Here is a tiny trained network, its code and every weight. The questions are about switching its units off for an input and a target symbol, where a switched-off unit gives its printed mean instead of its output.

import numpy as np


def w(rows, s, z=0):
    codes = np.array(rows[::2]) - 128.0
    scale = np.full(codes.shape[1], s)
    scale[-1] = z or s
    return codes * scale


def f(y):
    return np.maximum(y, 0)


def softmax(a):
    e = np.exp(a - a.max(-1, keepdims=True))
    return e / e.sum(-1, keepdims=True)


def log_softmax(a):
    a = a - a.max(-1, keepdims=True)
    return a - np.log(np.exp(a).sum(-1, keepdims=True))


def net(x, mask):
    ids = ['αβγδεζθλμξπστφψω'.index(c) for c in x.split()]
    T = len(ids)
    res = E[ids] + P[:T]
    u = 0
    for l in range(2):
        q, k, v = (res @ M[l].T for M in (Q, K, V))
        z = softmax(np.where(np.tri(T) > 0, q @ k.T / 4**0.5, -1e9)) @ v
        res = res + np.where(mask[u], z, O[l][:, -1]) @ O[l][:, :-1]
        u += 1
        y = f(res @ A[l][:, :-1].T + A[l][:, -1])
        res = res + np.where(mask[u : u + 8], y, B[l][:, -1]) @ B[l][:, :-1]
        u += 8
    return log_softmax(res[-1] @ U[:, :-1].T + U[:, -1])


Q, K, V, O, A, B = {}, {}, {}, {}, {}, {}
E = w([
[77,120,143],'α',
[117,102,26],'β',
[98,115,134],'γ',
[131,118,54],'δ',
[27,104,242],'ε',
[196,133,185],'ζ',
[99,115,139],'θ',
[74,125,127],'λ',
[132,115,161],'μ',
[131,116,147],'ξ',
[151,123,156],'π',
[147,116,154],'σ',
[107,125,144],'τ',
[196,121,159],'φ',
[202,251,229],'ψ',
[120,138,23],'ω',
],0.011)
P = w([
[39,140,23],'0',
[165,253,97],'1',
[131,80,138],'2',
[198,249,125],'3',
[159,69,166],'4',
[162,231,145],'5',
[166,64,181],'6',
[168,237,150],'7',
[170,62,178],'8',
[157,245,152],'9',
[179,61,189],'10',
[169,244,135],'11',
],0.0057)
Q[0] = w([
[228,143,78],'L0H1',
[164,33,209],'L0H1',
[93,3,246],'L0H1',
[212,76,110],'L0H1',
],0.0049)
K[0] = w([
[161,155,24],'L0H1',
[194,1,205],'L0H1',
[130,19,114],'L0H1',
[126,179,201],'L0H1',
],0.008)
V[0] = w([
[191,173,172],'L0H1',
[133,103,120],'L0H1',
[91,2,133],'L0H1',
[191,114,193],'L0H1',
],0.0057)
O[0] = w([
[169,174,129,179],'L0H1',
[146,169,207,2],'L0H1',
[1,133,205,94],'L0H1',
[46,113,75,193],'L0H1',
],0.0065,0.00047)
A[0] = w([
[109,109,126,44],'L0N1',
[139,98,143,99],'L0N2',
[115,68,95,3],'L0N3',
[168,130,95,150],'L0N4',
[69,67,103,34],'L0N5',
[120,124,48,151],'L0N6',
[85,8,117,216],'L0N7',
[126,126,126,90],'L0N8',
],0.015,0.0018)
B[0] = w([
[181,153,203,147],'L0N1',
[88,118,110,148],'L0N2',
[107,85,81,137],'L0N3',
[19,2,120,170],'L0N4',
[203,118,149,193],'L0N5',
[153,181,66,160],'L0N6',
[220,50,124,254],'L0N7',
[115,157,104,128],'L0N8',
],0.0076,0.0047)
Q[1] = w([
[1,219,171],'L1H1',
[220,223,78],'L1H1',
[77,64,206],'L1H1',
[200,125,69],'L1H1',
],0.0057)
K[1] = w([
[228,179,155],'L1H1',
[5,88,139],'L1H1',
[42,192,172],'L1H1',
[192,38,106],'L1H1',
],0.0032)
V[1] = w([
[180,187,109],'L1H1',
[81,50,76],'L1H1',
[4,134,137],'L1H1',
[144,145,98],'L1H1',
],0.014)
O[1] = w([
[202,122,137,60],'L1H1',
[1,34,59,81],'L1H1',
[67,110,242,1],'L1H1',
[117,203,89,58],'L1H1',
],0.0072,0.003)
A[1] = w([
[86,76,112,109],'L1N1',
[212,95,124,127],'L1N2',
[86,198,249,157],'L1N3',
[170,109,161,194],'L1N4',
[95,150,73,223],'L1N5',
[62,115,112,252],'L1N6',
[80,184,71,168],'L1N7',
[169,135,145,36],'L1N8',
],0.011,0.0047)
B[1] = w([
[79,104,30,158],'L1N1',
[77,118,112,213],'L1N2',
[136,191,42,254],'L1N3',
[189,56,69,226],'L1N4',
[127,254,205,173],'L1N5',
[30,123,248,183],'L1N6',
[182,134,183,161],'L1N7',
[39,109,142,145],'L1N8',
],0.0072,0.0077)
U = w([
[213,172,56,231],'α',
[116,147,168,117],'β',
[108,144,114,106],'γ',
[104,136,99,91],'δ',
[139,131,134,83],'ε',
[126,158,228,134],'ζ',
[121,143,149,98],'θ',
[116,138,107,65],'λ',
[121,130,108,13],'μ',
[142,44,183,194],'ξ',
[97,120,59,137],'π',
[110,123,99,24],'σ',
[130,127,123,2],'τ',
[61,156,144,142],'φ',
[129,142,157,83],'ψ',
[92,115,12,46],'ω',
],0.011,0.0053)

Each question gives the input, a string of symbols that net reads in full, and the target symbol t.
The units are the heads (4 rows each of Q, K, V and O) and the neurons (one row each of A and B). Each row of codes is followed by its name. A weight is (code - 128) times the scale printed after its matrix; where a second scale follows, it is the last column's (O, A, B and U).
mask holds one flag per unit, layer by layer, with each layer's heads first. A switched-off unit (its flag False) gives its mean, the last column of its rows in O or B, instead of its output. The means were averaged over made-up inputs and are rounded, as every weight is.
A unit's drop is (log p(t) with every unit on - log p(t) with that unit switched off) / (log p(t) with every unit on - log p(t) with every unit switched off).
The circuit of an input: a set's keep is (log p(t) with only the set's units on - log p(t) with every unit switched off) / (log p(t) with every unit on - log p(t) with every unit switched off). Starting from the 12 units with the biggest drops (on a tie, the unit counted first), units are removed one at a time, each time the one whose removal leaves the highest keep (on an exact tie, the one counted first), for as long as the keep stays at least 0.8.
circuit, biggest first: the units of the circuit, biggest drop first
top k neurons: the k neurons with the biggest drops, biggest first
k most important neurons of layer l: the k neurons of layer l with the biggest drops, biggest first
drop when u is switched off: that unit's drop, to one decimal
input ε ε β ε ε ε, target φ: circuit, biggest first => [L1H1 L1N3 L1N6]
input ψ ψ λ ψ θ β β, target ω: circuit, biggest first => [L0N4 L1H1 L0H1]
input ζ ε ε, target ξ: circuit, biggest first => [L0N7 L0N5 L0H1]
input β ψ ξ θ δ ε β, target ω: circuit, biggest first => [L1H1 L0N3]
input θ ψ δ ψ ε ψ α, target α: circuit, biggest first => [L1H1]
input ξ ε α, target ξ: circuit, biggest first => [L1N3 L0N7 L1H1]
input ε ε λ, target ξ: circuit, biggest first => [L0N7 L1N3 L1H1]
input σ θ ε, target ξ: circuit, biggest first => [L0N7 L1N3]
input ξ ξ ε ψ α ε ε ε γ, target ξ: circuit, biggest first => [L1N3 L0N7]
input ε ψ θ ξ ξ ψ π ε, target α: 2 most important neurons of layer 1 => [L1N3 L1N6]
input ε ε π, target ξ: circuit, biggest first => [L1N3 L1H1]
input ε δ σ β ζ ε δ ε ε ε, target φ: 3 most important neurons of layer 1 => [L1N6 L1N3 L1N4]
input σ ε λ, target ξ: circuit, biggest first => [L1N3 L0N7 L1H1]
input φ λ ψ ψ ψ α ψ ε ψ λ, target α: top neuron => [L1N6]
input ψ ψ π ε, target α: top 3 neurons => [L1N6 L1N3 L0N7]
input ε δ ε ε γ, target ξ: circuit, biggest first => [L1N3 L1H1]
input ψ ε ε δ ε ε τ, target ξ: top 3 neurons => [L1N3 L0N7 L1N5]
input τ λ ε ε θ, target ξ: 2 most important neurons of layer 0 => [L0N7 L0N6]
input ε λ τ, target ξ: drop when L0N6 is switched off => 0.1
input ε λ θ, target ξ: drop when L1N3 is switched off => 0.6
input ψ λ τ ε ψ ε ε ε ε ε α, target ξ: drop when L0N2 is switched off => 0.0
